The rows lie along a hidden order. The number after each row says roughly how far along it the row is, from 0 to 20. A new part has a new order.
[ 38  -2  11   7  -8   0 -22  33  -3 -11  12  -1   0  -7 -31   2 -37   0
 -25 -11  -8 -21 -30 -17 -10 -22 -16 -27 -30 -28  -6 -22   0   5 -22 -13
 -19 -25 -21 -15  -5 -22 -26  -2 -16 -43 -23   2  -2  -5 -13  -6   2  11
  -5   9  -1  16  -5   4  -5  15  33   8   3  36  28   0   5  17  37  14
   5  18   2  11  14  15  17  46  17  13   6  -5   0  34  42  -2  26  17
  35  43  25  20   6  35   7  17  -6   9 -10   9  -7  -1 -15 -20   4  -2
 -36 -14  -6  11 -10 -10 -16 -20 -33 -21 -15 -34 -37 -31 -52]	15
[-30 -13 -10 -24 -12 -10 -11 -25  -8  -6  -9  -6  -2  -3   0  -1   1  10
   5   7   4   8  10   7  10  16   9  26  17  10  10  24  11  20  20  15
  36  28  32  21  18  35  59  17  37  32  31  21  13  18  28  12  25  14
  25  33  34  17  15   8  19  12  16  20   6  15  18  16   5  11  15   9
   7   6   6   3   4   1  -2  -4   5  -4  -4  -9 -11 -26 -20 -13 -16 -17
 -28 -24 -20 -19 -14 -33  -9 -36 -24 -20 -15 -17 -25 -13 -29 -21 -28 -23
 -38 -23 -22 -19 -21 -26 -20 -37 -29 -33 -15 -21 -31 -35 -23]	3
[ -5 -10  -5 -14 -22 -13 -29 -10 -17 -20 -11 -14 -11 -26 -38 -16 -45 -29
 -48 -45 -23 -38 -40 -25 -23 -50 -25 -58 -43 -35 -17 -37 -10 -23 -45 -26
 -33 -44 -46 -31 -22 -47 -84 -18 -47 -56 -47 -20 -16 -21 -32 -16 -24 -17
 -34 -19 -35 -11 -18  -9 -29  -7   1 -10  -9  -6  -4 -22  -6   1   3  -9
 -12  -4  -6   3   1   6   6  22   7   7   4   1   8  39  37   6  27  23
  42  47  36  34  18  48  15  39  21  35  15  27  32  20  28   9  44  26
  43  50  32  39  35  40  21  63  35  64  21  27  40  41  32]	12
[ 18   0   6  27   6  15   7  55  22  16  35  23  17  33   7  25  11  10
  20   2   7   4  -6  -7  -5 -10 -15 -27 -27 -21 -10 -22 -24 -10 -34 -20
 -25 -26 -28 -17  -5 -18   3   1   5 -11   5  17  10  13  18  10  25  37
  37  38  34  27  11  12  11  17  23   9   4  14   3 -22 -15 -10 -19 -25
 -44 -29 -23 -34 -30 -13 -11 -21  -7 -22 -16 -48 -44  -4   4 -11   6  10
  29  31  24  26  18  42  11  38  22  26  12  23  37  13  19   1  22  11
  -2   1   2   4   0 -11 -13 -30 -37 -35 -18 -37 -51 -22 -53]	8
[-16 -18  -5 -16 -15  -3 -10  28   9   5  31  19  20  29  13  30  22  18
  41  33  24  31  17  10  17  20   5  14  -9  -9  -1 -26  -2  -3 -25 -16
 -26 -35 -39 -28 -17 -40 -69 -14 -34 -47 -28  -7  -5  -6  -8  -4   9  19
  12  43  26  32  10  15  22  27  46  22  11  46  42  15   7  23  23   8
  -5  -1 -12  -5 -13  -2  -9 -12 -10 -26 -24 -63 -69 -49 -52 -47 -33 -29
 -39  -4  -9  -5  -6  -7   3   7  15  18   3  20   6  14  25   4  45  27
  35  39  29  43  30  28  11  36   9  19   0 -10 -17  19 -33]	3
[-23 -17 -21 -14 -35 -21 -53 -26 -25 -22 -16 -20 -16 -10 -31  -1 -23  -2
  -1   5   3   9   6   6  11  39   6  53  29  31  19  11  13  47  13  18
   6  33  19  15  15   6  59   6  10 -22 -17  -1  -5 -13 -23 -11 -26  -6
 -26 -56 -45 -22 -22 -11 -32 -11 -18  -2  -4  -9 -10 -23 -20   2  23   2
 -12  11  15  21   9   4  22  40  12  16  16  12  14  47  73  23  31  27
  64  29  16   9  10  12  -2  -4 -12 -16 -13  -4 -14  -7 -22 -26 -21 -31
 -56 -24 -11  -7   1 -22 -20 -37 -32 -29  -6 -16  -9 -28 -20]	8
[-31 -16 -12 -15 -15  -7 -14  17   1   3  14   5  10  23  13  22  25  17
  48  36  29  46  39  26  33  64  27  80  42  39  24  53  27  51  40  26
  28  37  38  22  19  26  51  10  17   0   5   4   0  -3 -10  -6 -14 -13
 -26 -32 -39 -22 -24 -16 -41 -20 -28 -35 -18 -42 -47 -60 -29 -29 -14 -49
 -54 -44 -31 -56 -32 -14 -15 -28 -16 -20 -13 -35 -30 -22  -6  -7   3   6
  13  19  18  21  15  24  12  44  41  28  20  30  31  21  41  35  46  42
  54  57  39  43  36  43  24  62  39  50  19  24  31  49  24]	0
[ 48   9   4  41  -7   3 -35  -3 -13 -14 -10 -23 -21 -17 -52 -14 -55 -26
 -40 -16 -21 -27 -30 -15 -10  10 -14  16  10  19  13   6  11  53   3  20
  32  48  32  27  27  22 100  17  34 -10  14  13   2  -6 -22  -7 -23  -1
 -24 -65 -50 -25 -26 -15 -45 -12 -22 -24  -4 -15 -13 -29 -10  -3   8   6
 -17  18  25  -6  12   5  30  53  27  19  16   5   2  53  86  18  24  19
  56  13   1 -10   0 -25 -12 -41 -10 -36 -27 -11 -24 -13 -33 -28 -23 -24
 -55 -14   6  20  18   4   6   9  -3  16  15  13  38  28  16]	20
[-12 -17   0 -20 -12  -2  -3  38  10   4  31  24  23  26  14  29  24  40
  43  41  29  37  24  16  24  30  15  30   3  -4   6   0   2   6  -3  -8
 -16 -30 -27 -26 -17 -35 -90 -19 -48 -57 -36 -21 -15 -19 -25 -15 -12  -8
 -24  17 -12  13  -8   4   2  14  33  15   3  42  41  22  17  24  60  31
  32  29  20  10  28  21  11  39  26  10  -1 -10  -9  -3 -23 -31 -19 -23
 -46  -6 -17 -18 -23 -32  -8 -49 -35 -14 -28 -14 -31 -15 -36 -31  -9  -4
 -15   5  -6  15   9  18   3  42  20  38  11  18  30  -6  20]	2
[ -7 -28 -10   1 -41 -10 -60  31   1  -9  43  15  15  35 -29  40 -12  15
  37  45  23  25   0   1  15  34  -8  25 -15 -12   4 -23 -15  36 -52 -16
 -26 -26 -40 -25  -3 -39   5  -2  -6 -73 -12  19   7   3  -5   1  22  43
  24  28  20  42   0  13  -8  32  47   3   5  42  26 -42 -29   6  -5 -28
 -68 -26 -15 -40 -32  -9  -2   9  -4 -26 -25 -90 -85  12  39 -31  14  14
  61  69  41  38  22  58  15  41  37  32  -5  34  23  13  -5 -32  28   8
 -52   3   8  30  10 -11 -22 -24 -61 -37 -20 -53 -42 -34 -87]	4

Next part:
[-10 -13  -6   2   9   1   9   8   5   2  -8  12   0  -7 -33 -15  -6   7
  -1   5  -8   8  20]	9
[ -2  -2   2  -6  24 -11 -14  18  -9 -20  -8  -1  -7  11 -19  47  -2 -14
  16  -8  21 -19  21]	15
[  8  -1  -2  -2   4  11   8  -1 -12   1   7   1 -12   0   0  39  -3 -29
   4  -4 -23  25  33]	19
[ -2  -6  -7  14   0  -6  -6  16   2  -1  13  11  -9  26  -9 -22   0 -15
  26 -17  17  24  21]	12
[ -2  -7   4  -7   6  -2 -16  12 -16 -15   4   1  -1   3   1  21 -12 -35
  14  11   6  -2  33]	20
[ 10   1   0  11  -8  -1   3   8   8 -13   8  25   3  10 -18 -77  -2   0
  11 -10  13  20   6]	14
[ -5 -10  -2  -2  -7   5 -11   2  -8   3  -3 -11 -13  15 -26  -4  11 -31
  16   1 -13 -18  19]	8
[ -6  -1  -8  14   0 -10  22   6  10 -29   9  10   1  20  -6 -17  -8 -31
  12 -19  -1  33  51]	13
[-15  -1  -4  -2   6  -4 -16  16   3 -10 -14  -3   4  22   1 -13  18   3
  -4  -8  14   7  10]	2
[-19 -16  -6  15  26 -18   9  14  -7 -13   4  -1  -8  15 -19   7  -9 -10
  20 -10   1   1  39]	13
[ -1  10  10  -8   4  10   1   2 -16 -16 -15  -5   4 -16 -22  -9   2   1
  -1 -16  16  -8  20]	10
[ -9   6  -2   5 -28  14 -25   6   3   9  15  12  -2  -7 -38  16   2 -18
  15 -15  -3 -18  15]	11
[  2   9   9 -10  -7  11  -3  -1  -1 -10   3  20   2 -11 -20  47  -2 -19
  -8 -12 -13 -12  41]	20
[-13   0  -9  10 -34  12 -13  -5  12 -14  13  15 -12  14 -28  45  15 -44
  27 -22   0   1  55]	10
[ 12  15 -16 -17   6  11 -12  19  11 -10 -14  -7  -4  11 -13  45   7 -21
  -1  -5   9   3 -12]	1
[  1  -8  -7  -3  -2  -4  -5   6  -6 -36 -17 -16  -2  10  14  -7   3 -40
   8  -4   6  29  29]	7
[ -3  -5   2  -6  -3   2   1  22  -4 -15  -1  -5 -16  19 -42  51  -3 -39
   5 -13   1 -23  43]	14
[-17   5  -6  16 -10  -1  -7   5   5  12  31  -3  -7  17 -13 -23  -2 -13
   4 -21  -7  10  14]	8
[-28  -6  -4  10   3   6  24   2  -5 -17  -9  -9  -3  -6 -13 -17   5  -4
   6 -17  -2  13  46]	7
[-17  -1   1  26   6  -4   7   1  -9 -27  -4 -10   7 -13 -26 -81 -11   0
  23 -24  22   8  30]	6
[  6  -8   4  -2   1 -11 -20 -13 -10 -28  -7  13   5  10  20   5   8 -20
  13  -1  10  23  20]	19
[-15  16  -7   8   0   4  -1   1   7 -20  13   0   6   5  -4  32  -5 -29
   5 -22  -5  18  49]	11
[ -6   3  -8   9  12  -3 -40   9 -10   1  27   7  -3  -7 -12  22 -23 -38
  12  -2   0   8   6]	20
[  3  -2   3  -2  12 -16 -33   3  -4 -33  -9   1   1  16 -32  46  -7 -22
   8  -6   9 -18  18]	15
[  2  -2   2  -9  11   1   8  -8 -12 -13 -15  -2 -15   4 -13  63  20 -22
  17 -16  -5 -15  32]	18
[ -6 -12  -6   9   7 -13 -31  -6 -12  -5   4 -20  -7  19  20  -5  -2 -17
  10  -3  -8  12   9]	10
[-14 -24  -2  16 -10  -6 -24  -7 -12  -6  -9  -7  -3   3 -17 -58   6 -17
  22   1  -1  -7  10]	6
[ 14 -11   4   8   3  -8  -4 -16  -4 -29 -11   6  -2  11 -12  29   8 -15
  -5  -8  -4  -7  21]	14
[-19 -10  -7  26 -23  -4 -17  -4   3  -1  16  10   3   2 -10 -94   1  -4
  34 -15   6   3  15]	6
[ -5  -3  -7   8  -1  -5 -21 -15  -1 -22  -4 -17 -15   9  -8  70  16 -19
   6 -16  -4  -2   2]	7
[ -7  15  -3  10 -10   8 -21   1   2  17  20  13   3  -2   2 -64   0 -29
  18  -7   4  22   6]	14
[ 22  -1   3   4   7  -5 -15  -8   2 -14  -1  23  10  -2 -27 -36  -3  -3
  -2   4   4   8  -2]	14
[-12 -21  -6  12  -6   0 -22  -2   4  -5  -4   8   3   6 -20 -17  15  -1
   1   8  -2   3  16]	3
[ 13 -10  -3   2   8 -19 -24  -3  -5 -40  -5  26  -2  15  10  43  -2 -32
  17   2  15  11  23]	19
[ 14  -5 -16   8  -7   4   6  -8   4 -17  -5  -3  -6   4 -10 -22   5 -25
   5  -7  -9  25   0]	3
[ -5   2 -10  11  -5   2 -15  -6  14  -7   2 -11  -3   8 -40  13   4 -12
  -5 -15  -5 -10   4]	0
[  5 -23  -7  11  -7 -13  -8  -1  -1  26  -7   0  -9  23 -16 -62   4 -20
  25  -2  -6  18  -1]	7
[  6   2  -5   1 -14  13  24  -1  -8 -22 -14 -11  -6   5 -21 -19  17 -18
   7 -22   7  24  15]	4
[ -7  -1  -4   7  -4   3 -39  -1  -4  -1   0   4   9   8  -5 -19   9 -38
 -13   3   6  11  33]	12
[   0   -8  -15   48   16  -20  -26  -24   -1   -2   41  -23    6  -13
  -29 -100  -51  -37   24  -12  -21   30  -16]	10
[ 24   4 -14  19   8 -11 -31  -4  11  -1  24  11   7   3 -21 -75 -24 -32
  -7  15 -13  43 -22]	11
[  2  -9   7  -5 -25   5   7   0 -17 -19  -7  -9 -12  24  10   5  19 -52
  21 -13   1  10  50]	16
[  9   6  -9  -5 -13  11  16  16  12 -20  -2  17  -5  14 -33  66   5 -33
   1 -11  -1  17  51]	13
[ -4 -23  -1   4  -2  -6  -5   2  -1 -17 -13  30   0  22 -24  12  20 -40
  12   6  11  -6  69]	19
[ -1   5  -6  13 -15   6  20 -16   7 -23  -8 -14  -5  -4 -23 -45  -2 -11
  12 -30  -5  12   4]	2
[  7   8  10 -12 -30   8  -3  -6  -2 -19   4   8  -1  17  -1   7  12 -60
   3 -16  -1  -3  40]	17
[-14 -10  -3  -1 -18   6   0  24   6 -20  -7   2 -14  20 -40  29   1 -38
  22 -17   6  -6  49]	8
[-11  12  -4   5  -7   4   8   7  14 -10   2  -5  -7  16 -25   4  14  -4
   3 -30   6 -10  19]	2
[  0  -1  -3  22  -9 -20   0 -14  16 -42   3  10   3  19 -20 -60  -6 -17
  24 -23  12  13  14]	10
[ 10  13   2   2  -3 -11   7  -8  -8 -20   7   3   8   2  -5 -77 -18 -35
  28 -10  -3  17  24]	19
[  6  -7 -10  -3   7  -8 -24  -5  -3 -36  -4  -7  -3  10  -4  71  -3 -55
  13   5  -4   3  33]	14
[ -7 -19 -10  15   0  -5  19   2   3 -18  -5   1 -11  15 -37 -33   5 -20
  18  -8  -5   9  40]	7
[  9   3  10 -13   4  -1  -6   8 -21 -19 -12  -4  -5  -1   0   4  -2 -27
  26  -8  18  -6  11]	20
[-14   5   4   0 -13  13 -11  -1  -1  14  16   5   4   3  -9  -5  10 -18
 -12 -12 -17  -5  34]	12
[-11  -2   4   3   5  -4 -33  12 -12   5  12  -1  -4   4 -10   9  -3 -23
   1  -3  -1 -21  30]	17
[-16 -20 -11  15 -17   1 -34  -3   6 -13  -8  11   0  14 -46 -16  12 -19
  23  -3  20 -17  24]	3
[ 20 -10  -9  10 -13   3 -15 -12  -7  -6   9  11 -11  14  -9  -9   1 -44
  13  -2  -9  27  12]	16
[ -2   7  -2  -9   2   4 -17   0 -15 -23  -9 -15   0 -12  -2  14  -3 -32
  18 -14  10 -10  15]	12
[ -9   1   9  -1   1   5  20  -2  -7 -18 -15 -11  -4  -1 -38  44   5   4
  -3 -25  -5 -32  29]	7
[ -3   3   5  -9   7  11 -19  23 -12  11   1  -4 -11  -5 -25  30  -1 -13
   0 -13   5 -22   0]	13
[ -7  -7 -12  13 -16  10  -9  19  -9   2   9  -3  -6  10  -1 -73   5 -28
  23 -13  13  33  28]	7
[ -9   3  -6  14 -25   0 -22 -14  12 -22  -2  -2   7  -2 -30 -33   7  -7
  11 -21   7 -16   7]	0
